Below is a small trained network, with its code and all its weights. Each question gives an input and a class and asks what happens when units are switched off, that is, made to give their printed mean instead of their output.

import numpy as np


def w(rows, s, z=0):
    codes = np.array(rows[::2]) - 128.0
    scale = np.full(codes.shape[1], s)
    scale[-1] = z or s
    return codes * scale


def norm(h):
    return h / np.sqrt((h * h).mean(-1, keepdims=True) + 1e-5)


def f(y):
    return y / 2 * (1 + np.tanh(0.7978845608 * (y + 0.044715 * y**3)))


def log_softmax(a):
    a = a - a.max(-1, keepdims=True)
    return a - np.log(np.exp(a).sum(-1, keepdims=True))


def net(x, mask):
    res = np.array(x, float).reshape(1, 4) / 4 @ E
    u = 0
    for l in range(4):
        y = f(norm(res) @ A[l][:, :-1].T + A[l][:, -1])
        res = res + np.where(mask[u : u + 5], y, B[l][:, -1]) @ B[l][:, :-1]
        u += 5
    return log_softmax(norm(res)[-1] @ U[:, :-1].T + U[:, -1])


A, B = {}, {}
E = w([
[143,96,162,59,159,71],'x0',
[148,233,91,67,155,113],'x1',
[118,133,94,34,4,203],'x2',
[22,89,53,118,183,99],'x3',
],0.0043)
A[0] = w([
[122,255,91,80,186,146,185],'0.n1',
[138,135,86,89,24,188,63],'0.n2',
[107,132,93,93,69,148,42],'0.n3',
[92,167,194,215,187,173,249],'0.n4',
[107,35,29,84,110,20,207],'0.n5',
],0.0053,0.0015)
B[0] = w([
[140,74,54,255,99,7,243],'0.n1',
[132,87,20,12,236,124,210],'0.n2',
[158,7,128,132,215,151,144],'0.n3',
[167,147,43,166,169,240,254],'0.n4',
[113,166,183,219,156,179,238],'0.n5',
],0.0045,0.0026)
A[1] = w([
[163,126,119,103,138,150,184],'1.n1',
[108,99,234,42,180,33,203],'1.n2',
[175,104,154,228,172,156,82],'1.n3',
[75,128,58,123,139,96,213],'1.n4',
[140,182,141,255,156,128,255],'1.n5',
],0.0055,0.0009)
B[1] = w([
[121,60,149,105,84,154,140],'1.n1',
[140,175,15,193,41,254,168],'1.n2',
[119,115,106,116,107,88,212],'1.n3',
[148,185,167,75,60,147,170],'1.n4',
[143,113,138,66,101,144,253],'1.n5',
],0.0078,0.0047)
A[2] = w([
[225,115,137,226,222,102,249],'2.n1',
[218,111,195,101,108,197,126],'2.n2',
[3,131,93,111,113,122,26],'2.n3',
[133,132,50,75,92,184,190],'2.n4',
[74,141,95,173,170,118,12],'2.n5',
],0.0051,0.0012)
B[2] = w([
[43,92,105,2,149,214,246],'2.n1',
[56,163,192,139,232,127,202],'2.n2',
[14,158,222,188,207,142,160],'2.n3',
[164,128,192,233,202,119,251],'2.n4',
[74,147,175,96,96,202,135],'2.n5',
],0.0044,0.0032)
A[3] = w([
[139,49,87,199,121,134,252],'3.n1',
[91,138,134,127,88,163,77],'3.n2',
[126,134,60,183,238,167,28],'3.n3',
[211,134,199,136,123,129,211],'3.n4',
[116,3,174,188,102,112,170],'3.n5',
],0.0068,0.0013)
B[3] = w([
[229,199,190,160,59,77,227],'3.n1',
[199,209,127,139,158,174,139],'3.n2',
[217,95,189,113,71,162,252],'3.n3',
[1,169,134,182,157,112,189],'3.n4',
[118,191,4,74,168,38,225],'3.n5',
],0.0069,0.0029)
U = w([
[135,196,16,116,125,25,146],'0',
[179,166,116,198,66,206,139],'1',
[128,53,104,14,183,181,152],'2',
[3,188,172,179,207,150,152],'3',
[124,128,183,126,110,39,110],'4',
[59,43,182,150,75,82,2],'5',
[66,40,193,146,88,63,13],'6',
],0.011,0.0094)

Each question gives the input, the list of numbers given to net, and the class t.
The units are the neurons (one row each of A and B). Each row of codes is followed by its name. A weight is (code - 128) times the scale printed after its matrix; where a second scale follows, it is the last column's (A, B and U).
mask holds one flag per neuron, layer by layer. A switched-off neuron (its flag False) gives its mean, the last column of its row in B, instead of its output. The means were averaged over made-up inputs and are rounded, as every weight is.
A unit's drop is (log p(t) with every unit on - log p(t) with that unit switched off) / (log p(t) with every unit on - log p(t) with every unit switched off).
The circuit of an input: a set's keep is (log p(t) with only the set's units on - log p(t) with every unit switched off) / (log p(t) with every unit on - log p(t) with every unit switched off). Starting from the 12 units with the biggest drops (on a tie, the unit counted first), units are removed one at a time, each time the one whose removal leaves the highest keep (on an exact tie, the one counted first), for as long as the keep stays at least 0.8.
units of the circuit, in order: the units of the circuit, biggest drop first
unit that matters most: the unit with the biggest drop
top k neurons: the k neurons with the biggest drops, biggest first
top k neurons in layer l: the k neurons of layer l with the biggest drops, biggest first
input [-3,4,-3,-4], class 0: top 3 neurons : [0.n1 1.n2 3.n3]
input [1,1,-3,-5], class 3: unit that matters most : 3.n4
input [-8,4,1,8], class 1: units of the circuit, in order : [3.n3 3.n5]
input [-6,5,-6,6], class 1: top 2 neurons : [0.n4 3.n3]
input [-4,-3,8,-7], class 2: units of the circuit, in order : [0.n2 1.n2]
input [5,-8,7,2], class 0: units of the circuit, in order : [3.n5 2.n1]
input [-3,3,1,-3], class 4: top 3 neurons : [3.n5 2.n4 1.n2]
input [7,-7,0,-8], class 3: units of the circuit, in order : [3.n4 2.n2]
input [-7,-8,-6,2], class 0: top 2 neurons : [3.n5 1.n3]
input [1,2,-8,-7], class 2: top 2 neurons in layer 2 : [2.n1 2.n4]
input [4,-1,2,0], class 1: units of the circuit, in order : [1.n2 0.n4]
input [-3,-6,4,-2], class 0: units of the circuit, in order : [3.n5 1.n2]
input [5,1,-5,-3], class 1: top 2 neurons : [1.n2 0.n5]
input [-5,2,-8,-2], class 2: top 3 neurons : [2.n1 1.n2 1.n5]
input [2,-3,1,-6], class 3: unit that matters most : 0.n1
input [-3,-3,4,1], class 2: top 3 neurons : [0.n2 0.n1 1.n2]
input [1,0,-4,3], class 2: top 3 neurons : [1.n2 0.n4 3.n4]
input [3,6,-5,8], class 3: units of the circuit, in order : [3.n5 0.n5]
input [-5,5,8,5], class 2: top 2 neurons : [0.n2 1.n2]
input [1,1,-6,-7], class 3: top 4 neurons : [0.n2 3.n4 1.n5 0.n3]
input [-1,-5,-2,-6], class 3: top 4 neurons in layer 0 : [0.n1 0.n3 0.n2 0.n4]
